Below are the code and all the weights of a small trained network. Each question names an input and a class and asks about switching units off, where a switched-off unit gives its printed mean instead of its output.

import numpy as np


def w(rows, s, z=0):
    codes = np.array(rows[::2]) - 128.0
    scale = np.full(codes.shape[1], s)
    scale[-1] = z or s
    return codes * scale


def norm(h):
    return h / np.sqrt((h * h).mean(-1, keepdims=True) + 1e-5)


def f(y):
    return y / 2 * (1 + np.tanh(0.7978845608 * (y + 0.044715 * y**3)))


def log_softmax(a):
    a = a - a.max(-1, keepdims=True)
    return a - np.log(np.exp(a).sum(-1, keepdims=True))


def net(x, mask):
    res = np.array(x, float).reshape(1, 8) / 4 @ E
    u = 0
    for l in range(2):
        y = f(norm(res) @ A[l][:, :-1].T + A[l][:, -1])
        res = res + np.where(mask[u : u + 9], y, B[l][:, -1]) @ B[l][:, :-1]
        u += 9
    return log_softmax(norm(res)[-1] @ U[:, :-1].T + U[:, -1])


A, B = {}, {}
E = w([
[127,12,170,254],'x0',
[109,121,141,124],'x1',
[128,129,127,128],'x2',
[131,131,126,127],'x3',
[231,116,215,88],'x4',
[116,125,136,123],'x5',
[137,132,123,129],'x6',
[87,250,193,173],'x7',
],0.0046)
A[0] = w([
[115,180,72,85,85],'0.n1',
[55,109,90,224,119],'0.n2',
[149,35,105,152,48],'0.n3',
[135,67,150,9,227],'0.n4',
[124,175,149,114,91],'0.n5',
[132,141,182,200,99],'0.n6',
[68,73,60,124,37],'0.n7',
[73,160,58,100,162],'0.n8',
[236,75,240,179,3],'0.n9',
],0.011,0.0033)
B[0] = w([
[81,86,130,151,178],'0.n1',
[197,174,199,202,221],'0.n2',
[200,97,254,107,190],'0.n3',
[198,166,61,146,227],'0.n4',
[115,114,171,122,147],'0.n5',
[113,180,43,147,184],'0.n6',
[125,39,64,178,169],'0.n7',
[57,122,86,111,204],'0.n8',
[28,146,108,68,253],'0.n9',
],0.0081,0.006)
A[1] = w([
[183,102,91,84,109],'1.n1',
[118,85,190,72,60],'1.n2',
[151,225,199,79,2],'1.n3',
[137,100,135,66,89],'1.n4',
[134,185,109,28,174],'1.n5',
[138,156,170,129,106],'1.n6',
[51,138,62,168,154],'1.n7',
[128,107,213,95,99],'1.n8',
[115,10,83,164,191],'1.n9',
],0.012,0.0041)
B[1] = w([
[24,211,58,155,173],'1.n1',
[113,116,51,154,143],'1.n2',
[137,23,165,123,175],'1.n3',
[2,109,85,169,144],'1.n4',
[192,101,145,169,255],'1.n5',
[113,73,85,79,139],'1.n6',
[84,117,156,71,251],'1.n7',
[96,116,45,77,149],'1.n8',
[152,71,120,29,208],'1.n9',
],0.0078,0.0059)
U = w([
[91,45,3,37,13],'0',
[230,38,203,127,253],'1',
[25,185,185,86,224],'2',
[140,193,194,246,17],'3',
[226,194,48,124,85],'4',
],0.014,0.0025)

Each question gives the input, the list of numbers given to net, and the class t.
The units are the neurons (one row each of A and B). Each row of codes is followed by its name. A weight is (code - 128) times the scale printed after its matrix; where a second scale follows, it is the last column's (A, B and U).
mask holds one flag per neuron, layer by layer. A switched-off neuron (its flag False) gives its mean, the last column of its row in B, instead of its output. The means were averaged over made-up inputs and are rounded, as every weight is.
A unit's drop is (log p(t) with every unit on - log p(t) with that unit switched off) / (log p(t) with every unit on - log p(t) with every unit switched off).
The circuit of an input: a set's keep is (log p(t) with only the set's units on - log p(t) with every unit switched off) / (log p(t) with every unit on - log p(t) with every unit switched off). Starting from the 12 units with the biggest drops (on a tie, the unit counted first), units are removed one at a time, each time the one whose removal leaves the highest keep (on an exact tie, the one counted first), for as long as the keep stays at least 0.8.
circuit, biggest first: the units of the circuit, biggest drop first
most important unit: the unit with the biggest drop
k most important neurons: the k neurons with the biggest drops, biggest first
top k neurons in layer l: the k neurons of layer l with the biggest drops, biggest first
drop of u: that unit's drop, to one decimal
input [-2,4,2,-7,3,-5,5,-2], class 4: circuit, biggest first	0.n4
input [-5,-4,-5,6,1,0,6,2], class 1: 2 most important neurons	0.n9, 1.n5
input [-2,-7,-5,8,4,3,6,-6], class 4: 2 most important neurons	0.n4, 1.n1
input [8,7,-1,-5,-1,0,0,1], class 3: 2 most important neurons	0.n2, 0.n6
input [2,-6,4,-8,-7,3,0,-6], class 1: 3 most important neurons	0.n2, 0.n3, 0.n9
input [7,-5,8,2,4,-4,-3,-1], class 0: 2 most important neurons	0.n9, 0.n3
input [-5,-2,-4,3,1,8,-7,-5], class 4: 2 most important neurons	0.n4, 0.n9
input [2,-4,2,1,-6,-5,1,3], class 3: 2 most important neurons	0.n2, 0.n9
input [6,-5,-5,4,1,0,-6,4], class 2: top 2 neurons in layer 1	1.n5, 1.n7
input [7,6,7,2,1,-6,6,-1], class 0: 3 most important neurons	0.n9, 1.n8, 0.n4
input [2,0,3,8,7,-8,-2,-7], class 0: 2 most important neurons	0.n9, 1.n4
input [6,5,-3,-2,7,7,8,3], class 2: top 2 neurons in layer 0	0.n9, 0.n6
input [8,-3,-8,1,4,7,4,2], class 2: 2 most important neurons	0.n9, 0.n6
input [1,6,7,-8,0,-1,0,-5], class 1: most important neuron	0.n3
input [3,4,7,6,-5,4,6,0], class 1: top 2 neurons in layer 0	0.n7, 0.n2
input [0,1,6,1,3,6,-6,-1], class 4: 2 most important neurons	0.n4, 1.n5
input [3,-2,-3,5,-2,1,-6,1], class 3: top 2 neurons in layer 0	0.n2, 0.n6
input [5,-3,4,6,1,6,-5,4], class 2: top 2 neurons in layer 1	1.n7, 1.n5
input [7,0,4,2,-4,8,-2,2], class 3: top 2 neurons in layer 0	0.n2, 0.n6
input [-2,3,-3,8,5,5,-7,3], class 1: most important unit	1.n3
input [2,-8,-4,3,8,-3,-2,-1], class 0: 3 most important neurons	0.n9, 0.n2, 1.n4
input [8,4,6,1,5,-3,-4,-1], class 0: top 2 neurons in layer 0	0.n9, 0.n3
input [-7,-8,1,1,7,6,-6,-2], class 4: drop of 0.n2	0.1
input [7,-2,-6,-8,5,2,-4,-5], class 0: drop of 0.n9	0.3
input [-7,-7,-4,5,2,-4,2,7], class 1: drop of 0.n9	0.2
